Below is a small trained network, with its code and all its weights. Each question gives an input and a class and asks what happens when units are switched off, that is, made to give their printed mean instead of their output.

import numpy as np


def w(rows, s, z=0):
    codes = np.array(rows[::2]) - 128.0
    scale = np.full(codes.shape[1], s)
    scale[-1] = z or s
    return codes * scale


def norm(h):
    return h / np.sqrt((h * h).mean(-1, keepdims=True) + 1e-5)


def f(y):
    return y / 2 * (1 + np.tanh(0.7978845608 * (y + 0.044715 * y**3)))


def log_softmax(a):
    a = a - a.max(-1, keepdims=True)
    return a - np.log(np.exp(a).sum(-1, keepdims=True))


def net(x, mask):
    res = np.array(x, float).reshape(1, 3) / 4 @ E
    u = 0
    for l in range(2):
        y = f(norm(res) @ A[l][:, :-1].T + A[l][:, -1])
        res = res + np.where(mask[u : u + 8], y, B[l][:, -1]) @ B[l][:, :-1]
        u += 8
    return log_softmax(norm(res)[-1] @ U[:, :-1].T + U[:, -1])


A, B = {}, {}
E = w([
[115,241,201,158,76,225,199,254,75,222],'x0',
[108,92,183,59,244,40,189,185,59,98],'x1',
[144,148,68,150,148,137,114,122,66,131],'x2',
],0.0082)
A[0] = w([
[111,137,13,158,175,154,130,112,60,131,72],'0.n0',
[156,133,126,118,141,118,117,138,144,154,2],'0.n1',
[118,93,159,123,142,96,149,109,77,71,114],'0.n2',
[148,128,65,93,140,103,124,44,205,195,112],'0.n3',
[91,130,43,129,75,169,155,89,183,106,115],'0.n4',
[171,108,123,163,127,124,48,246,148,61,21],'0.n5',
[120,120,184,116,158,125,130,120,255,146,55],'0.n6',
[88,103,197,138,125,129,148,123,215,108,77],'0.n7',
],0.0094,0.0059)
B[0] = w([
[177,124,163,66,21,83,126,156,102,104,184],'0.n0',
[166,139,198,42,102,108,205,6,68,205,98],'0.n1',
[119,149,129,128,152,167,114,123,165,180,212],'0.n2',
[72,143,91,157,130,170,167,152,104,87,239],'0.n3',
[190,121,163,116,181,120,90,100,183,197,253],'0.n4',
[108,154,114,57,103,171,157,45,101,204,98],'0.n5',
[195,119,163,79,52,93,123,143,110,110,162],'0.n6',
[177,151,76,112,90,103,100,135,45,126,164],'0.n7',
],0.015,0.0056)
A[1] = w([
[147,92,182,50,239,43,167,135,62,122,98],'1.n0',
[168,138,117,34,44,91,141,92,44,137,151],'1.n1',
[160,160,200,121,156,139,165,161,100,180,202],'1.n2',
[123,75,68,165,73,87,52,59,191,76,5],'1.n3',
[145,48,106,80,219,35,130,89,124,48,127],'1.n4',
[166,76,93,205,182,45,22,245,178,34,194],'1.n5',
[66,165,68,31,97,242,136,176,165,152,43],'1.n6',
[74,153,125,37,208,120,147,85,98,210,41],'1.n7',
],0.013,0.0024)
B[1] = w([
[210,210,124,153,39,169,35,121,205,254,213],'1.n0',
[206,98,187,87,50,38,144,110,78,93,177],'1.n1',
[53,100,83,107,132,123,177,104,88,52,206],'1.n2',
[79,232,139,93,89,150,154,217,96,213,213],'1.n3',
[35,187,104,114,114,152,208,214,49,104,207],'1.n4',
[169,13,162,145,176,93,131,37,139,58,254],'1.n5',
[116,82,131,61,202,57,138,107,116,107,161],'1.n6',
[147,91,131,141,152,170,107,72,201,149,163],'1.n7',
],0.0091,0.015)
U = w([
[6,164,100,113,167,179,218,183,99,97,192],'0',
[175,170,135,132,128,184,83,93,221,229,201],'1',
[177,175,159,72,14,83,158,170,61,120,131],'2',
[175,35,164,127,182,80,142,60,135,53,192],'3',
[141,155,100,191,176,80,98,150,108,120,2],'4',
[127,174,129,191,171,83,92,134,108,115,13],'5',
],0.013,0.0046)

Each question gives the input, the list of numbers given to net, and the class t.
The units are the neurons (one row each of A and B). Each row of codes is followed by its name. A weight is (code - 128) times the scale printed after its matrix; where a second scale follows, it is the last column's (A, B and U).
mask holds one flag per neuron, layer by layer. A switched-off neuron (its flag False) gives its mean, the last column of its row in B, instead of its output. The means were averaged over made-up inputs and are rounded, as every weight is.
A unit's drop is (log p(t) with every unit on - log p(t) with that unit switched off) / (log p(t) with every unit on - log p(t) with every unit switched off).
The circuit of an input: a set's keep is (log p(t) with only the set's units on - log p(t) with every unit switched off) / (log p(t) with every unit on - log p(t) with every unit switched off). Starting from the 12 units with the biggest drops (on a tie, the unit counted first), units are removed one at a time, each time the one whose removal leaves the highest keep (on an exact tie, the one counted first), for as long as the keep stays at least 0.8.
units of the circuit, in order: the units of the circuit, biggest drop first
most important unit: the unit with the biggest drop
k most important neurons: the k neurons with the biggest drops, biggest first
top k neurons in layer l: the k neurons of layer l with the biggest drops, biggest first
drop of u: that unit's drop, to one decimal
input [-3,-3,-6], class 2: units of the circuit, in order : 0.n6
input [-2,-5,-8], class 2: 2 most important neurons : 0.n6, 0.n7
input [7,8,2], class 1: 4 most important neurons : 1.n0, 0.n3, 1.n4, 1.n7
input [-5,6,2], class 1: top 3 neurons in layer 1 : 1.n0, 1.n7, 1.n2
input [-6,-2,8], class 2: 2 most important neurons : 0.n0, 1.n3
input [-7,-6,2], class 0: 2 most important neurons : 1.n3, 1.n0
input [0,-3,-2], class 3: 2 most important neurons : 1.n0, 0.n2
input [5,6,-3], class 1: 2 most important neurons : 1.n0, 0.n3
input [2,-6,-8], class 2: 3 most important neurons : 0.n6, 0.n7, 1.n0
input [-4,-4,1], class 0: top 3 neurons in layer 1 : 1.n0, 1.n3, 1.n1
input [-5,-1,-7], class 2: 3 most important neurons : 0.n6, 0.n7, 1.n3
input [3,3,2], class 3: 2 most important neurons : 1.n3, 1.n4
input [-1,-3,2], class 3: 3 most important neurons : 1.n0, 1.n5, 0.n2
input [-8,7,-1], class 0: most important unit : 1.n4
input [-7,7,-1], class 0: 2 most important neurons : 1.n4, 0.n4
input [8,-8,7], class 0: top 2 neurons in layer 1 : 1.n0, 1.n5
input [-8,-3,-8], class 0: top 2 neurons in layer 0 : 0.n3, 0.n0
input [4,5,2], class 1: top 2 neurons in layer 1 : 1.n0, 1.n4
input [8,-8,-8], class 0: top 2 neurons in layer 1 : 1.n0, 1.n5
input [2,7,7], class 1: top neuron in layer 0 : 0.n2
input [0,8,-7], class 1: top 2 neurons in layer 0 : 0.n2, 0.n0
input [-8,2,5], class 0: drop of 1.n4 : 0.2
